In the rows, zero is written as 128.
Each row is followed by its class; each block has classes of its own.
[179 122 110 144 122 135 173 180 125 104 175 117  99 119 153 148 120 100
 155 164 107  72 151 117 208 146  82 113 149  85 125 177 151 111]	<173>
[132 134 135  92 141 167 114 138 175 101  83 113 130  78 173 101 126 143
  63 113 158 108  89 148 147 116 120 149 113 121 155 148  83 140]	<41>
[153 124 147 148 181 147 110  95 207 116 126 142 151 112 159 120  99 170
 121 174 147 114 114 112  95 143 134 155 150 148 104 122 140 160]	<7>
[120 119  92 154 116 141 132 138 104 125 173 111 146 186 149 114 162 119
 136 168  80  89 134 119  86 128 133 103 142 124 134 161 132 151]	<13>
[132 120  82 185 119 145 148 146  97 110 194 130 118 172 165 102 143 121
 122 189  79  59 146  99  97 146 146 121 126 116 133 166 121 135]	<173>
[124 115 147 175 165 104 125  87 204 119 130 118 146 136 144 145  93 127
 102 142 137 114 137 142 106 162 153 141 147 113 140 114 158 132]	<96>
[ 95 121  99 166 163  88 139 128 185 124 131 106 109 199 130 160 103 127
  79 116  95  74 132 124 105 185 113 131 100  90 131 164 174 115]	<96>
[133 134 152 184 177 107 104  63 226 109 121 167 129 141 132 116 110 167
 104 156 114  99 154 109  91 160 141 133 115 133  92 120 159 130]	<7>
[152 136 131 139 175 122 121 129 162 139 141 134 125 147 121 139 119 152
 109 121 112  87 119 102  94 167 120 135 112 140 105 107 125 134]	<173>
[154 103 149 169 171 105 110  72 179 133 141 121 145 122 153 119 109 159
 142 153 129 104 130 100  79 165 136 124 118 144 103  97 149 158]	<114>
[126 119 142 123 170 163 106 155 148 109  92 102 142 134 162 117 130 122
  69 120 158 128  93 152 111 122 100 140 124 144 176 124  84 127]	<96>
[147 131 132  73 176 150 102 169 150 122  92 145 154  77 194  87 125 136
  50  96 145  89  98 116 171 162 118 115 149  95 134 155 106 139]	<82>
[120 122  81 220 111 145 142 110 125  98 190 138 123 159 154  89 141 103
 132 211  86  98 163 130  98 132 142 129 138 109 151 168 164 141]	<7>
[100  78 133 167 138 141 112  98 118  88 143 146 135 147 196 120 140 130
 108 185 112 114 111  97  52 114 164 130 121 158 119 112 114 166]	<96>
[137 115 140  97 167 161  97 145 138 116  91 106 143  98 189 101 138 183
  69 116 167  97  78 111 120 136 110 133 126 131 130 141  79 149]	<20>
[171 152 144 191 152 113 124  90 228 156 128 118 124 167 134 148 102 166
 120 146 123  91 139 122 105 172 123 140 103 133 114 137 154 138]	<114>
[133 126 146 119 160 144 121 153 154 131  95  97 145 124 171 139 115 156
  83 114 155 112  84 132 119 140 112 125 139 126 161 139 107 133]	<96>
[133 141 130 175 173  89 128 124 175 133 134 101 116 208  97 165 156 177
  93 128 104  55 131 113  83 179 119 129 107 130 113 106 167 125]	<20>
[114 127 116 182 180  86 136 101 177 125 132 103 132 145 124 148 132 172
  90 146 143  54 133 119 100 179 140 128 118 110 137 133 174 120]	<20>
[103 143 116 100 138 165 124 137 162 125  84 110 153  99 155 116 148 142
  69 118 164 110 102 135 115 114 132 105  99 127 162 158  88 142]	<13>
[135 119 117 111 137 154  93 149 162 103 112 121 117  96 145  98 127 131
  83  99 108 110 108 139 134 136  94 144 118  97 163 162 113 140]	<41>
[108  99 127 202 127 137 128  95 133 114 154 129 123 188 175 124 144 131
 113 190  98 107 137 124  65 124 166 145 129 128 143 122 107 154]	<96>
[130 134  87 158 127 150 135 135 121 129 164 138 147 153 147  86 158 116
 129 172 105  80 133 114  96 137 170 129 138 131 136 134 118 158]	<82>
[136 150 114 165 170  96 110 143 179 129 138 116 126 197  81 146 100 131
 104 100 110  76 140 127 117 185 120 126 126 111 110 143 192 108]	<82>
[128 107 104 162 126 142 129 124 126 110 168 139 142 159 158  93 147 120
 145 183 100  84 132  98 100 131 165 113 157 122 121 136 129 169]	<82>
[110 119  93 175 118 127 147 127 106 113 178 149 128 180 154 107 155 122
 132 201  79  88 143  89  89 135 146 105 143 128 113 156 149 147]	<7>
[135 134 138 173 165  97 128  91 183 123 131 141 104 132 121 155 100 145
  91 106 112  86 139 111 115 175 120 115  97 110 104 122 173 115]	<173>
[161 131  92 119  95 119 168 148 122 106 159 151 113  90 167  83 137  83
 183 125  76  76 161 134 239 136  92  91 140  66 102 188 148 110]	<82>
[121 101  94 164 119 135 123 109 118 107 183 130 135 149 170  64 148 109
 129 171  74  81 140 113  94 141 160 143 142 116 132 141 113 159]	<41>
[122 136 128 111 137 143 117 148 174 112 102 102 118 148 129 112 130 138
  82 105 118  98 104 140 130 126 107 131 119 112 151 151 102 131]	<41>
[150 118 144 165 181 119 120 112 172 113 146 121 111 176 129 142 111 140
 118 131 110  82 121 101 107 160  96 120 120 136  99 110 146 131]	<173>
[120 125  97 200 119 156 127 117 114 108 183 140 134 186 171  63 137 101
 129 181  82 103 150 119  81 132 144 130 133 141 118 153 134 147]	<7>
[215 104 167 118 113 144 130 139 125  90 151 150 130  72 219 103 127 114
 156 158 101 114 152 118 192 128 100 116 142 131  72 131 133 138]	<114>
[101 113 102 168 109 122 142 107 132 123 164 119 109 219 161 105 155 126
  95 168  61  71 129 108  98 141 149 126 141  99 124 155 118 159]	<41>
[201 121 135 120 105 130 147 125 133 114 167 174 108  57 154 120 132 131
 194 156  93 105 158  95 202 132 100 109 146 105  91 140 115 123]	<173>
[143  89 154 109 113 115 148 128 148  98 141 150 126  99 208 102 124  83
 159 150 115 118 150 114 218 126 121 104 159  86  95 146  88 124]	<96>
[168 110 122 128 104 128 144 132 127  57 155 148 118  60 182  99 146 107
 175 170 115  89 153 138 223 104  90 109 136 113  95 174 137  99]	<20>
[148 131 112 171 157 121 112 126 194 128 148 113 121 170 103 163 136 135
 125 129  91  91 146 133 103 164  91 131 111 108 137 146 178 141]	<13>
[123 108  92 192 112 147 131 118 119 106 185 115 135 175 163 121 158 109
 135 195  87  89 148 126  88 127 142 118 137 115 143 163 150 159]	<13>
[128 134 129 172 169 102 121  88 210 132 136 116 134 181 136 134 106 126
 130 104 110  79 133 121 116 168  98 105 103 128  90 151 181 129]	<13>
[164 125 140 157 105 129 154 119 174  94 153 156 102 120 159 108 130  90
 192 170 104 119 164 121 218 113  79 102 144 102  94 162 137 121]	<7>
[ 90 102  96 186  83 108 141  98 129 106 188 139 109 179 170  87 157  97
 128 177  48  79 157 118 104 134 177 125 129  70 133 155 114 159]	<41>
[177 130 128 119 111 130 144 139 144 104 144 156 122  91 155  84 120  83
 161 119 107 105 171 131 242 138 104 101 161  84  95 164 139 108]	<82>
[112 116  85 174 122 128 155 121  85 108 181 133 109 183 149 128 155 129
 106 184  81  65 133  83  79 142 151 106 112 133 110 136 138 141]	<173>
[146 144 125 163 166 113 101 141 201 115 131 139 121 168 107 151 109 144
 113 121 111  78 133 121 105 166 130 142 111 120 105 138 173 131]	<82>
[113 117 148 147 179  81 111  78 202 121 118 141 124 141 130 115 109 135
  91 103 113  81 138 103 125 175 136 127 117 115  99 123 150 122]	<41>
[150 156 123 172 172 105 117 129 201 139 133 117 130 177 106 133  92 135
 101  97 119  72 145 135 130 192 128 136 129 103 110 143 186 115]	<82>
[137 130 144 162 158 114 107  96 207 137 137 126 146 150 156 150 111 149
 129 126 116  97 124 130  87 157 140 136 115 119 101 133 153 156]	<13>
[162 124 104 104 160 165 118 200 111 125 113  83 140 108 159 125 137 165
  76 145 142  87  98 113 113 150  86 124 120 128 174 167 119 139]	<114>
[116  99 105 148 135 153 113 100 129 116 165 146 159 143 199  89 160 135
 127 191  94  89 123  94  67 126 163 121 132 141 111 145 105 183]	<13>
[137 125 136  94 155 163 103 137 174 118  99 113 142  90 157  93 123 150
  90 107 143 108  90 133 112 127 125 155 120 135 145 126  83 155]	<41>
[121 121 137 121 165 156 120 179 149 119  98  98 142 133 176 117 113 109
  68 101 149 112 105 149 123 141 113 141 119 122 166 144  97 126]	<96>
[155 144 149  95 156 170  98 146 171 109  83 125 149  86 171  97 119 143
  96 108 175 120  78 149 159 111 109 127 134 132 135 137  86 137]	<82>
[181 126 153 154 110 135 149 126 164 104 155 160 115 100 182 110 122 113
 191 173 108 116 163 126 204 117 103 124 153 103  87 157 128 126]	<7>
[113 117  89 180 117 135 133 119  93  98 187 149 134 179 172  77 154 118
 133 195  71  90 143 105  80 130 147 117 131 137 103 150 136 142]	<7>
[189 131 100 143 114 143 153 170 154  85 171 145 100 130 137 112 134 112
 195 188  76  89 168 120 216 125  49 113 155 101 108 204 157 103]	<7>
[146 123  98 181 113 153 142 148 118 115 163 108 127 168 154 131 153 127
  89 211 108  89 149 113  96 140 143 121 136 129 161 159 146 149]	<114>
[174 124 151 122 154 180 101 154 160 116 103 100 147 101 191 108 116 152
  75 139 157 118  97 131 119 133 102 131 128 142 152 144 107 156]	<114>
[188 144 120 120  91 138 168 170 130 114 163 159  96 115 151 119 136  99
 167 140  75  91 164 120 222 125  85 105 136  96 100 177 107  98]	<173>
[176 121 114 146 104 124 151 134 157  84 161 138 100 100 164 110 155  96
 146 167 107  85 172 134 252 139  75 113 150  73 120 182 141 104]	<20>

A new block, with new classes.
[152 128 152 128 159 144 157 180 113 210 237 149 139  99 125 116 144 155
  90 100 130 160 143  96 103 171  87 160  97 153 102 162 116 120]	<49>
[140 146 133 159 105 151 167 140 136 214 208 100 122  52  88 127 142 171
  87  91 103 116 132 104 111 141 125 100 113 130 101 123 124 154]	<208>
[144 148 128 170  91 150 161 130 129 220 192  91 142  57 102 132 162 153
  65  81 101  95 136 116  97 147 134  98 146 136  77 134 123 157]	<203>
[151 139 151 124 147 110 159 186 128 200 228 160 124 117 143 116 144 163
 101  89 133 138 155 107 111 156  80 163 106 169 100 168 119 118]	<30>
[156 145 137 143 145 133 174 173 120 208 230 141 159 125 115 101 143 164
  83  94 124 148 155 117  94 169  98 160 107 153 112 155 121 133]	<203>
[163 131 130 115 128 136 156 173 123 212 247 162 142 110 117 126 148 176
 111  95 117 169 140 104 108 172  93 156  99 124 121 138 110 138]	<50>
[140 155 163 134 146 118 157 180 124 195 232 147 144 128 116 102 144 171
  96 105 130 146 146 104 115 179 107 152 101 159 123 155 128 105]	<81>
[142  76 164 192 114 142 117 106 157 116 220 100  98 101  76  87  78  94
  76 152 122 126 133  88  99 133 117 164 108 128 155 101 116 127]	<88>
[110  84 140 185 135 123 131  92 147 108 233 110 119  85 117 116  71  96
  93 166 118 150 138 125 115 124 113 177  95 145 128 118 111 145]	<93>
[159 140 149 138 144 125 175 174 126 226 246 134 135 121 128 123 141 174
  81  92 126 147 142  99 107 166  91 150  86 159 106 156 129 122]	<84>
[147 123 143 138 116 128 159 126 118 192 202 108 138  88 115 147 120 147
  87  75 108 108 141 134 133 142 133 114 122 113 101 122 127 160]	<93>
[132 151 154 137 160 108 168 166 120 198 237 150 152 132 123 116 145 173
 101 108 128 145 142 114 105 154  98 173  94 171 112 162 122 137]	<93>
[152 135 144 124 163 124 169 167 114 203 252 154 155 112 128 125 138 175
  94  93 122 165 153 101 113 166  97 164  86 156 105 149 117 151]	<93>
[158 125 152 131 147 126 165 176 125 224 251 146 127 119 131 120 135 171
  81  89 127 159 149  82 113 167  87 151  91 157 106 142 130 129]	<84>
[132 136 129 159  87 152 150 129 131 219 198  73 132  57  95 147 168 157
  63 106 110 112 131  97  84 132 120  74 125 151  94 151 108 148]	<146>
[138 153 131 156 107 157 166 140 135 212 204  94 122  57  84 130 149 169
  83  90 111 110 129 103 105 136 132  97 114 132 105 127 125 152]	<208>
[140 154 144 153  92 151 148 129 133 194 186  82 125  67  99 130 147 152
  76  85 115 102 142 108 112 148 140  88 123 140  97 128 131 150]	<81>
[142  86 155 207 119 131 117  93 156 128 219  93 107 117  94 117  74  87
  70 154 135 152 132  92 102 127 109 170  87 135 138 106 135 127]	<84>
[154 143 142 135 151 139 172 189 128 206 243 156 131 127 110  94 130 166
  91  98 130 152 147  98 101 168  97 166  80 152 123 169 122 115]	<208>
[130  80 139 183  99 151 119 100 156  94 219  97  92  98 105  89  79  82
  94 173 122 125 145 114 104 125 109 173  97 148 137 114 100 129]	<88>
[152 146 149 133 140 127 166 175 119 218 248 141 136 122 129 125 141 177
  80  87 132 159 157  86 112 156  92 156  92 162 120 155 134 128]	<84>
[135  99 166 188 120 135 111 104 151 108 223 105 107 108  79  98  80  82
  77 158 136 150 145  91 107 141 123 165 107 139 153 105 129 121]	<81>
[135 147 158 142 150 144 150 179 117 201 217 146 145 121 129 103 150 149
  83 102 145 147 142  91 108 157  92 162 108 160 112 174 130 117]	<49>
[140 166 140 155  81 144 162 130 129 196 182  99 144  56  99 142 163 169
  84  86 103 105 112 114 103 126 144  82 154 117 118 116 123 153]	<50>
[135  78 165 212 120 136 119 106 164 132 219  98 120 113  94 113  91  79
  79 157 129 151 127  86 100 140 107 173  89 138 140 124 132 113]	<145>
[153 132 150 119 148 112 157 184 124 200 229 159 119 115 133 114 137 153
  99  94 128 137 153 113 110 159  88 150 111 168  98 158 108 117]	<30>
[157 121 145 117 146 117 157 185 128 210 237 172 129 104 150 116 144 163
 110  88 122 147 159 106 132 171  71 156 109 155  86 148 113 132]	<30>
[125 129 147 125 161 117 169 169 123 211 238 143 136 130 137 115 135 177
  92  94 130 139 144 106 104 160 101 168  91 162 109 168 121 130]	<93>
[155 136 146 140 142 140 161 177 123 192 237 137 135 127  93  96 148 153
  92 104 123 127 145 102 108 159 105 158 110 148 128 169 108 117]	<88>
[161 119 145 134 146 136 156 180 130 212 243 142 130 114 102  97 148 168
  94  96 119 135 143  91 108 169  94 147  96 147 112 151 109 130]	<88>
[138 140 140 167  91 158 152 131 151 209 180  80 139  71 110 146 167 147
  85  75 112  85 123 115 118 141 134  90 119 124  90 137 144 149]	<145>
[140 153 142 161 109 160 156 132 120 204 177  77 138  45 115 131 159 156
  68  94 112 103 123 114  80 142 131  89 116 149  79 137 121 142]	<49>
[139 135 146 167  92 147 160 133 156 233 190  82 136  72 118 154 153 167
  86  79 106  89 114 118 117 155 128  94 101 131  78 132 137 146]	<145>
[140  75 148 211 122 138 127 104 149 127 226 110 129  94  78  98  77  79
  66 139 118 155 140 108  96 141 109 172 115 119 132 109 121 132]	<203>
[164 123 148 140  87 137 167 127 120 200 203  91 109  86 120 153 109 143
  72  74 108 102 147 127 125 140 128 100 122 121 108 111 133 141]	<84>
[156 128 148 127 156 151 159 175 116 210 233 140 144  90 127 111 151 161
  89  94 128 155 147  94 102 172  88 151  94 146 103 154 122 132]	<49>
[132  76 162 219 113 143 123 108 170 136 214  94 131 105  99 109  93  86
  81 139 125 146 127  96 109 141 102 161  81 126 130 120 137 126]	<145>
[126  72 143 195 119 146 111  98 159 105 209  90 100  94  93  91  81  93
  82 164 120 131 136  89  97 129 119 171 104 135 145 115 113 122]	<88>
[130  84 147 190  96 143 117 106 148 112 228  97 117  98  88 117  94  76
  72 166 128 155 147 104  82 120  98 158 101 150 145 128 106 126]	<146>
[133 131 143 142 141 131 161 179 137 213 232 142 152 130 136 123 151 161
 110  96 125 142 147 113 125 168  91 163  89 154 108 176 131 117]	<145>
[136 140 159 136  86 134 153 131 129 182 187  95 122  83 109 136 118 156
  88  76 115  97 144 131 140 147 142  92 129 114 120 107 138 137]	<81>
[130  79 151 174 108 123 114 106 154 109 211 116  87  84 128 106  91  82
  98 159 127 137 148 107 105 127  91 165 115 156 115 103 110 124]	<30>
[159 125 138 140 149 131 159 172 127 226 237 150 150 108 116 108 143 178
  86  83 117 159 158  95  94 181  91 163 103 147 100 138 126 145]	<203>
[123  66 150 175 126 124 113 107 155 115 206 112  93  82 124  99  97  93
  99 159 124 142 145  95 107 135  92 165 121 140 122 104 114 118]	<30>
[149 139 155 119 144 130 153 176 120 203 248 149 136 116 113 112 137 166
  96  96 129 164 165  93 126 177 100 153 101 153 120 141 124 126]	<81>
[128 150 124 165  90 152 144 128 130 203 191  72 155  52  96 152 179 163
  70 100 113 118 137 103  89 123 126  75 125 143 101 143 118 154]	<146>
[138  84 164 192 114 126 125 100 157 116 211 106  96  97 103 106  72  82
  82 156 135 140 139 103 111 121  94 161 106 142 135 107 115 131]	<30>
[133 142 141 156 113 137 169 119 130 209 205  84 138  51 115 151 147 172
  74  86 100 100 124 114 105 136 138 104 120 141  82 127 123 166]	<93>
[163 126 145 147 139 137 154 175 130 211 245 148 139 113 106 104 140 167
  92 106 117 147 145  84 115 172  90 160  91 153 108 157 107 134]	<88>
[146 143 155 124 144 122 153 177 124 204 250 143 130 115 108 113 143 166
  99  90 130 150 165 105 117 171  99 155 100 155 118 147 127 127]	<81>
[139 133 147 147 116 122 166 125 117 191 206 108 147  78 108 150 127 160
  92  85 100 112 134 138 129 143 132 114 120 120 102 119 123 157]	<93>
[137 147 147 175  83 152 156 134 150 206 177  84 144  72 125 137 170 151
  86  77 112  89 128 114 115 138 122  90 112 140  85 134 145 154]	<145>
[139  94 151 199 122 152 130 114 154 118 238 116 100  89  67  92  70  84
  77 155 129 160 137  91  99 127 109 167  89 133 149 111 117 132]	<208>
[154 134 136 144 146 129 164 172 131 219 230 145 148 126 117 107 141 161
  86  91 124 142 149 113  97 174  95 169 107 150  97 158 123 135]	<203>
[125  82 154 202 137 126 127  88 150 116 222 106 133 103  99 108  72  93
  81 155 123 153 132 106 113 131 113 175  94 130 132 110 123 150]	<93>
[167 144 131 143 143 140 167 173 123 207 233 147 161 126 106 111 149 155
  87  86 123 146 154 121  94 175  98 172 101 142 104 164 123 134]	<203>
[142 112 144 154  93 145 151 134 142 205 188  96 132  90 115 144 125 141
  91  69 109 100 134 128 138 151 129  96 112 105 108 129 141 140]	<145>
[132 164 141 163  97 147 155 132 130 208 202  86 135  54 113 140 167 167
  63  80 114 104 138  97 114 121 134  79 136 150  94 112 142 162]	<84>
[132  76 151 198 110 144 119 106 146 120 224  92 127  98  80 108 103  81
  68 163 128 159 139  93  82 128  97 149 103 132 150 129 109 120]	<146>
[154 127 137 130  96 153 167 140 123 195 209 109 112  67 104 138 116 155
  91  77 109 117 148 113 132 141 128 107 121 104 126 113 129 147]	<208>
[123 143 135 159  87 149 158 135 128 216 191  76 143  53  98 139 176 171
  68  99 103 106 131 104  85 135 122  69 134 146 100 149 114 144]	<146>
[139 150 138 153 108 132 148 135 135 207 181  99 124  59 124 134 166 150
  83  87 116  91 141 109 121 130 120  89 151 147  75 131 124 155]	<30>
[131 133 142 146 143 134 158 181 141 209 229 149 158 134 144 118 161 152
 111  99 128 138 142 112 140 168  90 162  98 146 105 181 134 117]	<145>
[129 148 144 161 107 135 158 121 125 213 197  93 140  60 118 147 155 170
  73  89 103 108 129  99 105 138 134 104 126 152  77 131 125 167]	<93>
[147 127 152 140  92 160 153 139 111 186 177  97 129  70 120 126 129 140
  78  71 111 104 143 132 105 151 124 102 120 124  93 121 126 135]	<49>
[118  91 150 192 124 127 137  97 143 111 235 105 119  85 111 108  87  93
  83 164 121 151 137 117  97 123 105 169  90 158 123 116 107 143]	<93>
[135 152 128 155 116 156 163 142 129 206 202  94 127  53  82 129 160 171
  83  93 109 121 130  89 102 134 134 101 123 128 115 134 126 143]	<208>
[137  89 160 199 107 131 120 102 157 131 220 109 114  91  79 120  76 108
  76 144 119 162 111  88  86 129 121 164 110 112 159 100 120 125]	<50>
[144  82 151 217 126 132 123  99 153 137 213 103 133  95  78  99  89  88
  67 146 117 150 133 101  86 146 111 171 114 123 126 105 126 132]	<203>
[126  85 155 194 141 124 122  92 147 115 223 107 120 102 101 105  76  91
  76 162 128 152 130  98  99 126 118 170  95 146 133 109 118 144]	<93>
